Here is a tiny trained network, its code and every weight. The questions are about switching its units off for an input and a target symbol, where a switched-off unit gives its printed mean instead of its output.

import numpy as np


def w(rows, s, z=0):
    codes = np.array(rows[::2]) - 128.0
    scale = np.full(codes.shape[1], s)
    scale[-1] = z or s
    return codes * scale


def norm(h):
    return h / np.sqrt((h * h).mean(-1, keepdims=True) + 1e-5)


def f(y):
    return np.maximum(y, 0)


def softmax(a):
    e = np.exp(a - a.max(-1, keepdims=True))
    return e / e.sum(-1, keepdims=True)


def log_softmax(a):
    a = a - a.max(-1, keepdims=True)
    return a - np.log(np.exp(a).sum(-1, keepdims=True))


def net(x, mask):
    ids = ['αβγδεζηθλμξπστφω'.index(c) for c in x.split()]
    T = len(ids)
    res = E[ids] + P[:T]
    q, k, v = (norm(res) @ M[0].T for M in (Q, K, V))
    z = softmax(np.where(np.tri(T) > 0, q @ k.T / 2**0.5, -1e9)) @ v
    res = res + np.where(mask[0], z, O[0][:, -1]) @ O[0][:, :-1]
    y = f(norm(res) @ A[0][:, :-1].T + A[0][:, -1])
    res = res + np.where(mask[1:17], y, B[0][:, -1]) @ B[0][:, :-1]
    return log_softmax(norm(res)[-1] @ U[:, :-1].T + U[:, -1])


Q, K, V, O, A, B = {}, {}, {}, {}, {}, {}
E = w([
[119,101,70,133,176],'α',
[135,136,106,155,190],'β',
[149,131,138,123,178],'γ',
[116,69,128,88,129],'δ',
[110,70,95,108,115],'ε',
[150,136,5,130,200],'ζ',
[116,99,132,137,146],'η',
[147,150,23,167,208],'θ',
[109,67,90,112,163],'λ',
[119,120,105,155,135],'μ',
[127,129,75,155,108],'ξ',
[87,145,114,210,57],'π',
[106,47,115,93,209],'σ',
[107,55,134,96,162],'τ',
[133,93,34,99,65],'φ',
[144,116,120,109,171],'ω',
],0.016)
P = w([
[107,7,123,174,32],'0',
[7,178,104,76,156],'1',
[227,99,43,151,148],'2',
[6,169,116,68,164],'3',
[211,121,63,166,137],'4',
[4,168,112,67,155],'5',
[183,142,93,197,98],'6',
],0.011)
Q[0] = w([
[9,72,53,127,138],'head 1',
[19,77,93,152,173],'head 1',
],0.014)
K[0] = w([
[77,10,45,170,66],'head 1',
[50,17,100,252,138],'head 1',
],0.012)
V[0] = w([
[111,212,65,51,89],'head 1',
[252,75,174,38,63],'head 1',
],0.018)
O[0] = w([
[53,147,130,191,146,3],'head 1',
[170,250,226,137,136,144],'head 1',
],0.017,0.0082)
A[0] = w([
[144,108,166,209,191,216],'neuron 1',
[77,118,112,146,144,130],'neuron 2',
[127,116,144,105,108,105],'neuron 3',
[21,174,124,107,145,142],'neuron 4',
[182,74,127,168,134,147],'neuron 5',
[176,112,144,126,124,177],'neuron 6',
[99,158,111,103,118,118],'neuron 7',
[132,121,168,102,155,199],'neuron 8',
[187,150,133,139,112,140],'neuron 9',
[197,95,97,110,134,170],'neuron 10',
[253,39,150,219,117,253],'neuron 11',
[125,85,137,174,125,142],'neuron 12',
[145,135,120,137,81,142],'neuron 13',
[120,82,186,144,49,107],'neuron 14',
[70,140,91,78,119,41],'neuron 15',
[84,117,84,152,120,129],'neuron 16',
],0.021,0.0038)
B[0] = w([
[165,93,109,112,86,152],'neuron 1',
[115,114,160,104,113,157],'neuron 2',
[122,139,134,147,147,150],'neuron 3',
[99,140,127,110,46,154],'neuron 4',
[173,132,80,114,145,192],'neuron 5',
[95,112,128,145,108,189],'neuron 6',
[119,135,97,129,139,145],'neuron 7',
[124,160,100,150,142,174],'neuron 8',
[105,90,129,115,170,198],'neuron 9',
[127,124,172,159,94,255],'neuron 10',
[172,93,3,66,91,253],'neuron 11',
[160,143,110,102,140,159],'neuron 12',
[121,149,146,136,157,161],'neuron 13',
[183,118,111,130,87,148],'neuron 14',
[153,171,94,159,167,157],'neuron 15',
[100,99,174,126,163,183],'neuron 16',
],0.036,0.013)
U = w([
[190,99,82,88,75,163],'α',
[141,161,184,101,161,158],'β',
[126,101,105,230,201,39],'γ',
[195,164,199,3,127,2],'δ',
[102,184,124,111,193,175],'ε',
[117,134,167,183,133,161],'ζ',
[173,127,148,214,78,44],'η',
[175,136,126,219,109,38],'θ',
[126,218,58,211,166,102],'λ',
[174,113,194,122,86,34],'μ',
[95,96,86,88,198,160],'ξ',
[71,229,108,70,73,88],'π',
[155,109,207,146,104,144],'σ',
[23,106,114,108,144,119],'τ',
[146,198,146,86,183,121],'φ',
[158,177,180,90,176,142],'ω',
],0.013,0.0042)

Each question gives the input, a string of symbols that net reads in full, and the target symbol t.
The units are the heads (2 rows each of Q, K, V and O) and the neurons (one row each of A and B). Each row of codes is followed by its name. A weight is (code - 128) times the scale printed after its matrix; where a second scale follows, it is the last column's (O, A, B and U).
mask holds one flag per unit, heads first, then neurons. A switched-off unit (its flag False) gives its mean, the last column of its rows in O or B, instead of its output. The means were averaged over made-up inputs and are rounded, as every weight is.
A unit's drop is (log p(t) with every unit on - log p(t) with that unit switched off) / (log p(t) with every unit on - log p(t) with every unit switched off).
The circuit of an input: a set's keep is (log p(t) with only the set's units on - log p(t) with every unit switched off) / (log p(t) with every unit on - log p(t) with every unit switched off). Starting from the 12 units with the biggest drops (on a tie, the unit counted first), units are removed one at a time, each time the one whose removal leaves the highest keep (on an exact tie, the one counted first), for as long as the keep stays at least 0.8.
units of the circuit, in order: the units of the circuit, biggest drop first
unit that matters most: the unit with the biggest drop
top k neurons: the k neurons with the biggest drops, biggest first
input ζ φ φ, target ξ: top 2 neurons : neuron 16; neuron 10
input φ φ π ξ φ σ, target π: units of the circuit, in order : head 1; neuron 4
input ξ β φ τ λ φ, target λ: unit that matters most : neuron 15
input π δ μ ξ η β, target γ: top 2 neurons : neuron 11; neuron 15
input γ ε γ λ, target δ: units of the circuit, in order : head 1; neuron 11
input φ θ γ ξ, target π: top 2 neurons : neuron 4; neuron 11
input μ α ζ ε π ω, target η: top 2 neurons : neuron 11; neuron 10
input ξ μ π δ σ ξ, target λ: units of the circuit, in order : neuron 15; neuron 11
input γ ξ α γ γ ξ, target δ: top 3 neurons : neuron 11; neuron 9; neuron 5
input φ θ β σ φ τ, target π: top 3 neurons : neuron 4; neuron 11; neuron 10
input π ω β μ, target γ: units of the circuit, in order : head 1; neuron 11; neuron 15
input μ α φ β γ β, target η: top 3 neurons : neuron 11; neuron 10; neuron 16
input φ σ ξ φ γ σ φ, target τ: units of the circuit, in order : head 1; neuron 16; neuron 11; neuron 4
input φ ε β δ, target π: unit that matters most : head 1
input σ λ μ α, target σ: units of the circuit, in order : head 1; neuron 11; neuron 10; neuron 5
input σ σ γ λ π φ φ, target ξ: units of the circuit, in order : head 1; neuron 16; neuron 10
input σ π β η, target σ: top 3 neurons : neuron 11; neuron 5; neuron 10
input ξ τ β γ, target λ: units of the circuit, in order : neuron 11; neuron 8
input φ π α ξ σ β, target π: units of the circuit, in order : neuron 4; neuron 11; neuron 10
input ζ ω φ ξ, target τ: top 2 neurons : neuron 11; neuron 16
